Below is a small trained network, with its code and all its weights. Each question gives an input and a class and asks what happens when units are switched off, that is, made to give their printed mean instead of their output.

import numpy as np


def w(rows, s, z=0):
    codes = np.array(rows[::2]) - 128.0
    scale = np.full(codes.shape[1], s)
    scale[-1] = z or s
    return codes * scale


def norm(h):
    return h / np.sqrt((h * h).mean(-1, keepdims=True) + 1e-5)


def f(y):
    return y / 2 * (1 + np.tanh(0.7978845608 * (y + 0.044715 * y**3)))


def log_softmax(a):
    a = a - a.max(-1, keepdims=True)
    return a - np.log(np.exp(a).sum(-1, keepdims=True))


def net(x, mask):
    res = np.array(x, float).reshape(1, 8) / 4 @ E
    u = 0
    for l in range(4):
        y = f(norm(res) @ A[l][:, :-1].T + A[l][:, -1])
        res = res + np.where(mask[u : u + 4], y, B[l][:, -1]) @ B[l][:, :-1]
        u += 4
    return log_softmax(norm(res)[-1] @ U[:, :-1].T + U[:, -1])


A, B = {}, {}
E = w([
[129,124,128,129,127],'x0',
[41,4,151,173,220],'x1',
[128,124,133,129,124],'x2',
[129,126,125,125,129],'x3',
[129,131,128,130,128],'x4',
[127,130,125,126,127],'x5',
[201,90,103,212,189],'x6',
[183,138,245,53,211],'x7',
],0.0029)
A[0] = w([
[98,170,154,216,107,110],'L0N0',
[62,3,85,129,251,217],'L0N1',
[32,141,189,20,17,48],'L0N2',
[217,219,53,62,84,254],'L0N3',
],0.0037,0.00059)
B[0] = w([
[120,152,59,110,148,132],'L0N0',
[103,155,163,142,94,245],'L0N1',
[89,2,89,65,166,209],'L0N2',
[83,90,182,155,95,252],'L0N3',
],0.0067,0.0023)
A[1] = w([
[164,178,219,49,239,206],'L1N0',
[91,26,198,140,67,255],'L1N1',
[235,130,124,230,164,16],'L1N2',
[253,79,96,217,184,98],'L1N3',
],0.0042,0.00069)
B[1] = w([
[198,102,51,174,161,223],'L1N0',
[165,160,150,173,130,253],'L1N1',
[102,49,122,2,54,169],'L1N2',
[25,83,138,40,80,167],'L1N3',
],0.0064,0.0025)
A[2] = w([
[194,165,132,97,55,137],'L2N0',
[226,203,103,71,32,102],'L2N1',
[32,87,165,2,150,9],'L2N2',
[94,147,32,169,68,174],'L2N3',
],0.0051,0.0011)
B[2] = w([
[116,156,179,98,130,191],'L2N0',
[53,180,225,149,135,230],'L2N1',
[102,1,88,114,95,229],'L2N2',
[202,158,110,117,174,250],'L2N3',
],0.0049,0.0019)
A[3] = w([
[230,82,219,44,209,253],'L3N0',
[101,52,110,213,200,103],'L3N1',
[65,153,3,226,35,27],'L3N2',
[26,82,245,253,159,239],'L3N3',
],0.0044,0.00049)
B[3] = w([
[129,140,20,180,131,227],'L3N0',
[148,172,140,100,66,205],'L3N1',
[196,97,112,146,214,212],'L3N2',
[98,254,225,68,69,255],'L3N3',
],0.0062,0.0028)
U = w([
[101,254,236,125,97,231],'0',
[223,149,33,180,204,160],'1',
[62,27,100,35,91,8],'2',
],0.0062,0.0011)

Each question gives the input, the list of numbers given to net, and the class t.
The units are the neurons (one row each of A and B). Each row of codes is followed by its name. A weight is (code - 128) times the scale printed after its matrix; where a second scale follows, it is the last column's (A, B and U).
mask holds one flag per neuron, layer by layer. A switched-off neuron (its flag False) gives its mean, the last column of its row in B, instead of its output. The means were averaged over made-up inputs and are rounded, as every weight is.
A unit's drop is (log p(t) with every unit on - log p(t) with that unit switched off) / (log p(t) with every unit on - log p(t) with every unit switched off).
The circuit of an input: a set's keep is (log p(t) with only the set's units on - log p(t) with every unit switched off) / (log p(t) with every unit on - log p(t) with every unit switched off). Starting from the 12 units with the biggest drops (on a tie, the unit counted first), units are removed one at a time, each time the one whose removal leaves the highest keep (on an exact tie, the one counted first), for as long as the keep stays at least 0.8.
circuit, biggest first: the units of the circuit, biggest drop first
most important unit: the unit with the biggest drop
top k neurons: the k neurons with the biggest drops, biggest first
top k neurons in layer l: the k neurons of layer l with the biggest drops, biggest first
drop when u is switched off: that unit's drop, to one decimal
input [-8,4,-5,-5,-2,8,-2,6], class 1: top 2 neurons : (L1N0; L0N3)
input [-5,4,-6,-7,0,-2,-4,-1], class 0: top 3 neurons : (L1N2; L1N3; L1N1)
input [-3,0,0,-1,5,-7,8,5], class 2: most important unit : L1N3
input [6,8,-6,-4,0,-3,-6,-4], class 0: top 2 neurons : (L3N3; L1N2)
input [1,-5,1,5,3,-4,8,-4], class 2: circuit, biggest first : (L1N2; L1N3)
input [8,-2,1,6,-1,-2,-3,2], class 2: top 2 neurons : (L0N2; L2N1)
input [4,4,-8,3,-2,5,4,1], class 0: top 2 neurons : (L0N1; L3N3)
input [-7,7,6,2,-4,0,-6,-4], class 0: top 2 neurons : (L1N2; L3N3)
input [5,3,4,-2,0,-8,5,4], class 2: circuit, biggest first : (L1N3; L2N2)
input [-1,1,2,5,1,1,-7,7], class 1: circuit, biggest first : (L1N0; L3N0)
input [-6,2,-4,4,-2,4,-2,-3], class 1: top 3 neurons : (L0N3; L2N1; L3N3)
input [8,7,-4,2,4,-4,5,-5], class 0: top 2 neurons : (L0N1; L3N3)
input [3,7,6,7,-5,7,-3,-8], class 1: top 4 neurons : (L0N3; L3N2; L2N1; L2N3)
input [2,2,-2,-1,3,0,6,-3], class 2: circuit, biggest first : (L1N3)
input [-5,-2,-8,1,2,-8,-7,-3], class 2: top 2 neurons : (L0N2; L1N0)
input [7,7,3,3,-6,-4,7,5], class 0: top 2 neurons : (L0N1; L3N3)
input [-4,1,-8,6,3,6,-2,-2], class 1: top 4 neurons : (L0N3; L2N1; L1N3; L1N2)
input [7,8,-7,6,-3,5,-1,-6], class 0: top 2 neurons : (L3N3; L1N0)
input [-3,1,-3,5,5,3,-4,3], class 2: top 2 neurons in layer 3 : (L3N2; L3N1)
input [-4,-3,-3,0,0,4,-8,-4], class 2: circuit, biggest first : (L0N2)
input [-2,-3,1,5,7,-2,-6,4], class 2: top 2 neurons in layer 2 : (L2N2; L2N3)
input [5,-4,8,0,-4,4,5,8], class 1: drop when L3N0 is switched off : 0.3
input [-1,6,-6,8,-2,0,6,0], class 0: drop when L0N2 is switched off : -0.2
